Here is a tiny trained network, its code and every weight. The questions are about switching its units off for an input and a class, where a switched-off unit gives its printed mean instead of its output.

import numpy as np


def w(rows, s, z=0):
    codes = np.array(rows[::2]) - 128.0
    scale = np.full(codes.shape[1], s)
    scale[-1] = z or s
    return codes * scale


def norm(h):
    return h / np.sqrt((h * h).mean(-1, keepdims=True) + 1e-5)


def f(y):
    return y / 2 * (1 + np.tanh(0.7978845608 * (y + 0.044715 * y**3)))


def log_softmax(a):
    a = a - a.max(-1, keepdims=True)
    return a - np.log(np.exp(a).sum(-1, keepdims=True))


def net(x, mask):
    res = np.array(x, float).reshape(1, 7) / 4 @ E
    u = 0
    for l in range(3):
        y = f(norm(res) @ A[l][:, :-1].T + A[l][:, -1])
        res = res + np.where(mask[u : u + 6], y, B[l][:, -1]) @ B[l][:, :-1]
        u += 6
    return log_softmax(norm(res)[-1] @ U[:, :-1].T + U[:, -1])


A, B = {}, {}
E = w([
[126,106,171,193,74,98,211,129,84,136,142],'x0',
[119,69,86,251,161,199,108,151,107,141,99],'x1',
[138,135,109,128,118,126,104,124,142,143,131],'x2',
[171,192,119,197,188,74,123,126,148,88,153],'x3',
[217,155,199,111,119,149,36,105,2,101,110],'x4',
[143,39,139,130,117,43,76,155,159,78,117],'x5',
[121,110,160,121,163,134,162,138,113,119,101],'x6',
],0.0056)
A[0] = w([
[79,64,162,50,61,160,147,132,126,188,110,133],'L0N1',
[132,25,17,232,162,255,96,144,83,51,164,122],'L0N2',
[150,96,104,155,143,172,117,214,97,121,141,5],'L0N3',
[62,31,207,66,81,163,89,182,133,183,144,119],'L0N4',
[213,196,103,192,146,76,175,173,131,94,142,108],'L0N5',
[165,89,231,94,209,69,208,116,138,163,165,211],'L0N6',
],0.0042,0.0018)
B[0] = w([
[179,176,103,136,155,132,56,93,131,117,35,199],'L0N1',
[182,165,192,120,65,170,150,219,161,163,80,254],'L0N2',
[128,86,253,119,100,66,23,141,192,123,119,123],'L0N3',
[92,168,79,180,75,117,167,98,113,37,138,195],'L0N4',
[116,183,73,110,190,125,103,83,150,76,37,167],'L0N5',
[159,187,79,106,100,151,37,146,183,131,138,189],'L0N6',
],0.0072,0.0033)
A[1] = w([
[108,159,182,126,123,133,59,137,70,106,148,120],'L1N1',
[173,2,113,117,113,32,92,180,149,68,115,77],'L1N2',
[122,91,126,130,138,128,189,97,192,119,95,27],'L1N3',
[104,170,172,199,193,109,87,135,182,104,157,52],'L1N4',
[167,155,109,86,161,185,113,137,177,139,81,253],'L1N5',
[165,132,182,137,142,126,87,85,91,112,121,85],'L1N6',
],0.0069,0.0019)
B[1] = w([
[64,120,87,162,160,12,124,126,93,171,229,206],'L1N1',
[156,172,77,104,210,226,254,131,52,155,166,252],'L1N2',
[25,83,163,47,154,83,85,113,145,111,182,151],'L1N3',
[54,125,100,126,140,84,62,57,95,82,73,164],'L1N4',
[133,116,139,178,89,89,190,128,99,135,123,254],'L1N5',
[45,16,147,86,187,205,64,68,170,157,132,197],'L1N6',
],0.0073,0.0044)
A[2] = w([
[40,112,125,133,130,167,102,158,223,129,158,152],'L2N1',
[171,178,158,13,86,84,122,113,128,92,170,181],'L2N2',
[105,172,99,108,133,243,211,113,70,187,124,251],'L2N3',
[134,106,79,116,125,84,211,112,254,150,113,165],'L2N4',
[140,77,132,152,159,150,83,101,110,183,156,66],'L2N5',
[79,59,101,89,37,186,118,113,105,109,93,85],'L2N6',
],0.0061,0.0018)
B[2] = w([
[180,99,255,67,147,102,118,89,95,206,131,150],'L2N1',
[158,41,171,214,60,160,180,230,209,157,68,184],'L2N2',
[168,169,67,96,162,106,145,109,178,82,187,254],'L2N3',
[135,101,177,141,102,184,40,125,22,135,146,206],'L2N4',
[98,133,200,48,85,170,174,146,146,178,128,149],'L2N5',
[16,131,101,159,199,27,47,98,168,96,52,156],'L2N6',
],0.0077,0.007)
U = w([
[182,189,3,81,171,182,243,123,122,127,246,249],'0',
[186,120,205,173,60,148,169,243,214,180,60,158],'1',
[34,76,221,64,150,126,75,82,65,207,234,4],'2',
[37,170,45,179,161,51,74,52,180,42,18,89],'3',
],0.0076,0.002)

Each question gives the input, the list of numbers given to net, and the class t.
The units are the neurons (one row each of A and B). Each row of codes is followed by its name. A weight is (code - 128) times the scale printed after its matrix; where a second scale follows, it is the last column's (A, B and U).
mask holds one flag per neuron, layer by layer. A switched-off neuron (its flag False) gives its mean, the last column of its row in B, instead of its output. The means were averaged over made-up inputs and are rounded, as every weight is.
A unit's drop is (log p(t) with every unit on - log p(t) with that unit switched off) / (log p(t) with every unit on - log p(t) with every unit switched off).
The circuit of an input: a set's keep is (log p(t) with only the set's units on - log p(t) with every unit switched off) / (log p(t) with every unit on - log p(t) with every unit switched off). Starting from the 12 units with the biggest drops (on a tie, the unit counted first), units are removed one at a time, each time the one whose removal leaves the highest keep (on an exact tie, the one counted first), for as long as the keep stays at least 0.8.
circuit, biggest first: the units of the circuit, biggest drop first
k most important neurons: the k neurons with the biggest drops, biggest first
k most important neurons of layer l: the k neurons of layer l with the biggest drops, biggest first
input [5,-4,5,-6,-5,-1,-2], class 3: 4 most important neurons => [L2N6, L0N1, L0N4, L1N1]
input [-3,7,1,-7,2,-6,6], class 1: circuit, biggest first => [L0N2]
input [-3,3,2,-3,-4,-3,1], class 2: 3 most important neurons => [L1N2, L1N3, L2N2]
input [1,4,-4,5,4,-1,-3], class 3: 3 most important neurons => [L0N5, L1N4, L2N2]
input [4,3,4,1,-8,-4,5], class 2: 2 most important neurons of layer 1 => [L1N2, L1N3]
input [-7,4,4,-5,-5,1,2], class 2: 4 most important neurons => [L2N1, L2N4, L1N3, L2N2]
input [2,-4,-2,0,3,-3,4], class 1: 2 most important neurons => [L1N2, L2N2]
input [6,2,-6,-4,-1,-3,5], class 3: circuit, biggest first => [L1N2, L2N6]
input [6,7,5,3,-8,0,-4], class 2: 3 most important neurons => [L1N3, L2N4, L2N1]
input [0,-6,1,4,-2,5,-5], class 1: 3 most important neurons => [L2N2, L0N6, L1N1]
input [3,7,-4,4,-5,-3,5], class 1: 2 most important neurons => [L0N2, L1N2]
input [0,0,-2,7,-6,-2,1], class 3: 2 most important neurons => [L1N4, L0N5]
input [6,-4,3,-1,-6,-2,-6], class 2: 3 most important neurons => [L1N2, L2N4, L0N2]
input [-4,4,3,7,1,-3,-2], class 3: 3 most important neurons => [L1N4, L1N2, L2N2]
input [-5,2,8,-4,-2,5,-5], class 0: most important neuron => [L1N2]
input [-4,-6,6,8,8,-1,0], class 2: 3 most important neurons of layer 2 => [L2N3, L2N6, L2N5]
input [3,-5,3,8,2,-2,8], class 3: circuit, biggest first => [L0N5, L1N2]
input [3,-4,5,-5,-5,2,-4], class 2: 4 most important neurons of layer 1 => [L1N3, L1N4, L1N5, L1N2]
input [3,3,5,-6,8,8,-7], class 0: 2 most important neurons of layer 0 => [L0N4, L0N6]
input [8,0,2,-1,-8,-4,-7], class 2: most important neuron of layer 1 => [L1N2]
input [3,-6,-4,-5,-8,0,5], class 2: 2 most important neurons of layer 2 => [L2N4, L2N1]
input [-8,-7,-6,7,-6,6,-8], class 1: 3 most important neurons of layer 2 => [L2N2, L2N3, L2N6]
input [5,4,3,5,-3,3,1], class 3: 2 most important neurons of layer 2 => [L2N2, L2N5]
input [2,4,2,-4,-5,0,-1], class 2: 2 most important neurons of layer 1 => [L1N3, L1N2]
